[[-14 -37   4]
 [ 10  17 -20]]
->
[ 4 17]

[[-28  36   1]
 [ 15  19   3]]
->
[ 1 19]

[[ -3  -1 -21]
 [-32  17   1]]
->
[-21  17]

[[18 16]
 [37 29]
 [ 5  5]
 [-7 -9]]
->
[16 37]

[[ 26 -17   2 -22]
 [-38  30   1  37]
 [ 36 -29  -1 -35]]
->
[-22   1 -29]

[[ 34   1]
 [-18  12]
 [-16  12]
 [-11 -18]]
->
[  1 -18]

[[-10  33  34]
 [ -6   2   2]
 [-11  22  22]
 [-12  -7  -7]]
->
[ 34   2 -11]

[[ -2  26]
 [ 26  22]
 [ 34 -20]
 [ -2  10]
 [ 36   8]]
->
[26 26]
---
[[  8 -13  -1 -13  18  12 -20  11  14]
 [-12  15   5  15 -23 -14  26 -17 -15]
 [  1  11  -3   5  -5 -14   9   2  -4]
 [ -5   6   4   4 -14  -8   9  -2   0]
 [ -8   2   5   6 -16  -2   7  -5  -2]
 [ -5   8   0   9 -14  -9   9  -2  -6]
 [ -9  21   0  16 -34 -28  21   3  -6]
 [ -7   6   5   5 -12  -6  13  -8  -5]]
->
[[ 11  14   8 -13  -1 -13  18  12 -20]
 [-17 -15 -12  15   5  15 -23 -14  26]
 [  2  -4   1  11  -3   5  -5 -14   9]
 [ -2   0  -5   6   4   4 -14  -8   9]
 [ -5  -2  -8   2   5   6 -16  -2   7]
 [ -2  -6  -5   8   0   9 -14  -9   9]
 [  3  -6  -9  21   0  16 -34 -28  21]
 [ -8  -5  -7   6   5   5 -12  -6  13]]

[[ 19  -2  -5  12 -25]
 [  8  -1  -3   2  -5]
 [  3   2  -1   5  -6]
 [ 15  -3  -6  32 -22]
 [ 18  -4  -6  26 -24]
 [ 16   0  -7  20 -18]
 [-19   5   9 -27  17]
 [  4  -2  -1   2  -1]]
->
[[ 12 -25  19  -2  -5]
 [  2  -5   8  -1  -3]
 [  5  -6   3   2  -1]
 [ 32 -22  15  -3  -6]
 [ 26 -24  18  -4  -6]
 [ 20 -18  16   0  -7]
 [-27  17 -19   5   9]
 [  2  -1   4  -2  -1]]

[[  0   7  -7   9   5]
 [-11  18  34  19 -17]]
->
[[  9   5   0   7  -7]
 [ 19 -17 -11  18  34]]

[[  6 -20 -10   6  -7]
 [  7 -16  -7   5  -6]
 [ -3   7   3  -2   3]
 [ 10 -21 -10   4  -8]
 [ 14 -21  -9   4  -9]
 [ 15 -30 -15   6 -10]
 [ -7  27  12  -7   9]
 [  5  -9  -5   1  -3]]
->
[[  6  -7   6 -20 -10]
 [  5  -6   7 -16  -7]
 [ -2   3  -3   7   3]
 [  4  -8  10 -21 -10]
 [  4  -9  14 -21  -9]
 [  6 -10  15 -30 -15]
 [ -7   9  -7  27  12]
 [  1  -3   5  -9  -5]]

[[ -2 -21  19  10   6 -31  -6   1]
 [ 15  23   1  10 -13 -21   4  10]
 [ 20   6  23  -8  23   4 -21   2]
 [  8   1  14   4  -3 -15  -2   4]
 [ -2  -9  23  11  29  -8 -20  -4]
 [-14  17  16  -9  -7   9  16  -4]
 [ 22   7  23  -9  20   4 -21  -2]
 [  4 -20  36  -5   5  -5  -8  10]
 [ -4 -16  30   7  20  -8 -15   1]]
->
[[ -6   1  -2 -21  19  10   6 -31]
 [  4  10  15  23   1  10 -13 -21]
 [-21   2  20   6  23  -8  23   4]
 [ -2   4   8   1  14   4  -3 -15]
 [-20  -4  -2  -9  23  11  29  -8]
 [ 16  -4 -14  17  16  -9  -7   9]
 [-21  -2  22   7  23  -9  20   4]
 [ -8  10   4 -20  36  -5   5  -5]
 [-15   1  -4 -16  30   7  20  -8]]

[[-37 -16 -25  18  -6 -37 -16  26 -33]
 [-25  -6 -24  14   1 -26  -7  17 -29]]
->
[[ 26 -33 -37 -16 -25  18  -6 -37 -16]
 [ 17 -29 -25  -6 -24  14   1 -26  -7]]
